Here is a tiny trained network, its code and every weight. The questions are about switching its units off for an input and a class, where a switched-off unit gives its printed mean instead of its output.

import numpy as np


def w(rows, s, z=0):
    codes = np.array(rows[::2]) - 128.0
    scale = np.full(codes.shape[1], s)
    scale[-1] = z or s
    return codes * scale


def f(y):
    return np.maximum(y, 0)


def log_softmax(a):
    a = a - a.max(-1, keepdims=True)
    return a - np.log(np.exp(a).sum(-1, keepdims=True))


def net(x, mask):
    res = np.array(x, float).reshape(1, 3) / 4 @ E
    y = f(res @ A[0][:, :-1].T + A[0][:, -1])
    res = res + np.where(mask, y, B[0][:, -1]) @ B[0][:, :-1]
    return log_softmax(res[-1] @ U[:, :-1].T + U[:, -1])


A, B = {}, {}
E = w([
[140,1,223,168],'x0',
[49,153,253,44],'x1',
[155,98,98,14],'x2',
],0.012)
A[0] = w([
[162,126,176,77,35],'N0',
[204,74,134,69,126],'N1',
[68,207,189,122,136],'N2',
[29,214,125,114,105],'N3',
[88,139,212,28,13],'N4',
[59,205,152,114,103],'N5',
[78,145,192,75,84],'N6',
[230,165,134,157,214],'N7',
[107,205,72,106,224],'N8',
[127,193,69,98,87],'N9',
[141,48,202,163,46],'N10',
[134,73,162,144,71],'N11',
[184,59,121,67,114],'N12',
[111,192,93,112,95],'N13',
[187,52,131,169,84],'N14',
[77,120,166,95,197],'N15',
[193,153,117,162,184],'N16',
[154,120,28,208,115],'N17',
[59,203,133,117,133],'N18',
[143,211,68,92,38],'N19',
[161,144,56,193,44],'N20',
[203,116,118,2,53],'N21',
[78,141,195,78,26],'N22',
[127,205,71,107,187],'N23',
[178,209,84,88,60],'N24',
[155,118,117,43,2],'N25',
[26,205,107,125,131],'N26',
[156,58,203,183,122],'N27',
[155,100,104,17,190],'N28',
[132,65,49,67,63],'N29',
[189,26,98,145,111],'N30',
[94,155,209,74,37],'N31',
[213,118,129,29,118],'N32',
[100,158,197,89,144],'N33',
[95,158,130,101,101],'N34',
],0.013,0.0097)
B[0] = w([
[77,66,86,139,159],'N0',
[71,112,80,51,182],'N1',
[85,139,110,79,215],'N2',
[79,148,109,64,204],'N3',
[126,134,131,176,231],'N4',
[91,143,105,68,193],'N5',
[172,127,155,180,212],'N6',
[125,74,101,169,202],'N7',
[171,200,187,118,247],'N8',
[138,104,130,194,201],'N9',
[190,162,183,157,212],'N10',
[177,158,182,135,173],'N11',
[74,135,71,50,181],'N12',
[121,121,107,150,185],'N13',
[72,79,76,99,190],'N14',
[126,157,114,77,218],'N15',
[151,110,137,165,192],'N16',
[191,162,176,146,234],'N17',
[108,115,125,70,197],'N18',
[111,60,88,213,201],'N19',
[187,181,183,125,193],'N20',
[197,151,181,192,202],'N21',
[156,91,122,217,197],'N22',
[159,171,168,130,235],'N23',
[138,76,121,209,197],'N24',
[211,225,246,47,160],'N25',
[96,116,115,54,205],'N26',
[174,136,163,195,232],'N27',
[115,78,127,217,235],'N28',
[59,117,80,65,171],'N29',
[48,103,65,83,200],'N30',
[162,101,135,207,206],'N31',
[190,124,132,207,200],'N32',
[130,190,131,118,217],'N33',
[110,145,111,69,161],'N34',
],0.013,0.016)
U = w([
[171,253,185,150,1],'0',
[127,83,100,241,153],'1',
[26,121,40,35,222],'2',
],0.016,0.0051)

Each question gives the input, the list of numbers given to net, and the class t.
The units are the neurons (one row each of A and B). Each row of codes is followed by its name. A weight is (code - 128) times the scale printed after its matrix; where a second scale follows, it is the last column's (A, B and U).
mask holds one flag per neuron, in row order. A switched-off neuron (its flag False) gives its mean, the last column of its row in B, instead of its output. The means were averaged over made-up inputs and are rounded, as every weight is.
A unit's drop is (log p(t) with every unit on - log p(t) with that unit switched off) / (log p(t) with every unit on - log p(t) with every unit switched off).
most important unit: the unit with the biggest drop
top k neurons: the k neurons with the biggest drops, biggest first
drop of u: that unit's drop, to one decimal
input [-6,-1,6], class 1: most important unit -> N19
input [-1,-7,-4], class 0: top 2 neurons -> (N20 N17)
input [6,7,4], class 1: top 3 neurons -> (N22 N0 N8)
input [0,-4,-2], class 0: top 2 neurons -> (N28 N19)
input [-5,-6,-2], class 0: top 3 neurons -> (N20 N17 N8)
input [-7,-2,3], class 1: top 3 neurons -> (N19 N24 N9)
input [-4,-1,8], class 1: top 2 neurons -> (N28 N19)
input [0,-8,-6], class 0: top 2 neurons -> (N20 N17)
input [-2,-6,-1], class 0: top 2 neurons -> (N20 N17)
input [-8,-8,6], class 1: top 2 neurons -> (N19 N24)
input [4,7,5], class 1: top 2 neurons -> (N22 N28)
input [5,2,-5], class 0: drop of N15 -> 0.0
input [7,7,6], class 1: drop of N28 -> 0.6
input [6,-1,6], class 2: drop of N12 -> 0.1
input [7,5,-4], class 0: most important unit -> N10
